Below is a small trained network, with its code and all its weights. Each question gives an input and a class and asks what happens when units are switched off, that is, made to give their printed mean instead of their output.

import numpy as np


def w(rows, s, z=0):
    codes = np.array(rows[::2]) - 128.0
    scale = np.full(codes.shape[1], s)
    scale[-1] = z or s
    return codes * scale


def norm(h):
    return h / np.sqrt((h * h).mean(-1, keepdims=True) + 1e-5)


def f(y):
    return y / 2 * (1 + np.tanh(0.7978845608 * (y + 0.044715 * y**3)))


def log_softmax(a):
    a = a - a.max(-1, keepdims=True)
    return a - np.log(np.exp(a).sum(-1, keepdims=True))


def net(x, mask):
    res = np.array(x, float).reshape(1, 4) / 4 @ E
    u = 0
    for l in range(2):
        y = f(norm(res) @ A[l][:, :-1].T + A[l][:, -1])
        res = res + np.where(mask[u : u + 7], y, B[l][:, -1]) @ B[l][:, :-1]
        u += 7
    return log_softmax(norm(res)[-1] @ U[:, :-1].T + U[:, -1])


A, B = {}, {}
E = w([
[55,2,118,181,223],'x0',
[34,190,221,53,129],'x1',
[154,31,116,149,54],'x2',
[129,166,37,162,88],'x3',
],0.0051)
A[0] = w([
[52,1,77,116,118,72],'0.n1',
[39,111,106,205,204,1],'0.n2',
[130,128,50,138,159,157],'0.n3',
[174,172,241,138,108,25],'0.n4',
[221,190,158,95,146,12],'0.n5',
[41,80,168,195,115,106],'0.n6',
[30,227,95,128,101,113],'0.n7',
],0.0084,0.0038)
B[0] = w([
[221,141,141,119,177,253],'0.n1',
[142,128,175,134,84,202],'0.n2',
[47,180,61,177,120,194],'0.n3',
[185,131,46,73,113,174],'0.n4',
[190,22,1,126,156,176],'0.n5',
[145,73,121,44,146,202],'0.n6',
[125,123,238,170,136,229],'0.n7',
],0.0087,0.0035)
A[1] = w([
[123,208,238,58,144,125],'1.n1',
[194,222,114,124,43,206],'1.n2',
[191,149,15,160,184,101],'1.n3',
[227,125,103,254,50,118],'1.n4',
[115,175,87,122,139,162],'1.n5',
[93,172,112,150,67,74],'1.n6',
[77,138,166,159,230,254],'1.n7',
],0.008,0.0032)
B[1] = w([
[113,107,61,157,70,237],'1.n1',
[105,19,207,78,95,246],'1.n2',
[104,201,35,28,120,243],'1.n3',
[17,102,154,11,104,253],'1.n4',
[203,71,87,225,167,144],'1.n5',
[206,94,106,126,180,135],'1.n6',
[154,206,83,254,83,220],'1.n7',
],0.0059,0.0053)
U = w([
[175,93,155,159,227,1],'0',
[103,126,5,58,147,147],'1',
[69,93,205,58,54,155],'2',
[43,217,133,223,133,254],'3',
],0.017,0.0028)

Each question gives the input, the list of numbers given to net, and the class t.
The units are the neurons (one row each of A and B). Each row of codes is followed by its name. A weight is (code - 128) times the scale printed after its matrix; where a second scale follows, it is the last column's (A, B and U).
mask holds one flag per neuron, layer by layer. A switched-off neuron (its flag False) gives its mean, the last column of its row in B, instead of its output. The means were averaged over made-up inputs and are rounded, as every weight is.
A unit's drop is (log p(t) with every unit on - log p(t) with that unit switched off) / (log p(t) with every unit on - log p(t) with every unit switched off).
The circuit of an input: a set's keep is (log p(t) with only the set's units on - log p(t) with every unit switched off) / (log p(t) with every unit on - log p(t) with every unit switched off). Starting from the 12 units with the biggest drops (on a tie, the unit counted first), units are removed one at a time, each time the one whose removal leaves the highest keep (on an exact tie, the one counted first), for as long as the keep stays at least 0.8.
units of the circuit, in order: the units of the circuit, biggest drop first
k most important neurons: the k neurons with the biggest drops, biggest first
k most important neurons of layer l: the k neurons of layer l with the biggest drops, biggest first
drop of u: that unit's drop, to one decimal
input [-8,-2,3,-4], class 1: units of the circuit, in order -> [0.n5]
input [-2,-8,7,-5], class 2: 2 most important neurons -> [0.n5; 1.n4]
input [-2,-3,4,6], class 2: 2 most important neurons of layer 0 -> [0.n5; 0.n4]
input [1,7,-2,-5], class 3: units of the circuit, in order -> [1.n7; 1.n2]
input [-2,-8,7,1], class 2: 2 most important neurons -> [1.n4; 0.n5]
input [-7,0,-7,-5], class 1: 3 most important neurons -> [0.n5; 0.n4; 0.n2]
input [-3,-6,3,2], class 2: 3 most important neurons -> [1.n4; 1.n2; 0.n5]
input [-4,5,-8,-7], class 3: units of the circuit, in order -> [1.n4; 1.n7]
input [2,6,8,8], class 0: 3 most important neurons of layer 1 -> [1.n4; 1.n3; 1.n2]
input [-5,-8,3,-3], class 2: 2 most important neurons -> [1.n4; 1.n2]
input [7,8,-6,-8], class 3: 2 most important neurons -> [1.n7; 1.n2]
input [3,3,3,5], class 0: 2 most important neurons -> [0.n1; 0.n6]
input [7,2,3,5], class 0: 2 most important neurons -> [0.n6; 0.n2]
input [6,-1,7,-4], class 0: units of the circuit, in order -> [0.n1]
input [4,-4,8,-6], class 0: 2 most important neurons -> [0.n1; 1.n2]
input [1,-5,-4,2], class 3: 2 most important neurons of layer 0 -> [0.n3; 0.n5]
input [-6,-3,-3,6], class 2: 2 most important neurons of layer 0 -> [0.n7; 0.n4]
input [-1,1,1,8], class 3: 2 most important neurons -> [0.n3; 0.n4]
input [-8,1,-6,8], class 2: 2 most important neurons -> [1.n2; 0.n7]
input [-3,0,-2,-7], class 1: most important neuron of layer 0 -> [0.n5]
input [-3,2,-8,-2], class 3: drop of 0.n7 -> 2.7
input [-6,4,-3,8], class 2: drop of 1.n2 -> 1.1
input [-3,-6,2,-3], class 2: drop of 0.n4 -> 0.2
input [5,-4,8,-4], class 0: 3 most important neurons of layer 0 -> [0.n1; 0.n4; 0.n5]
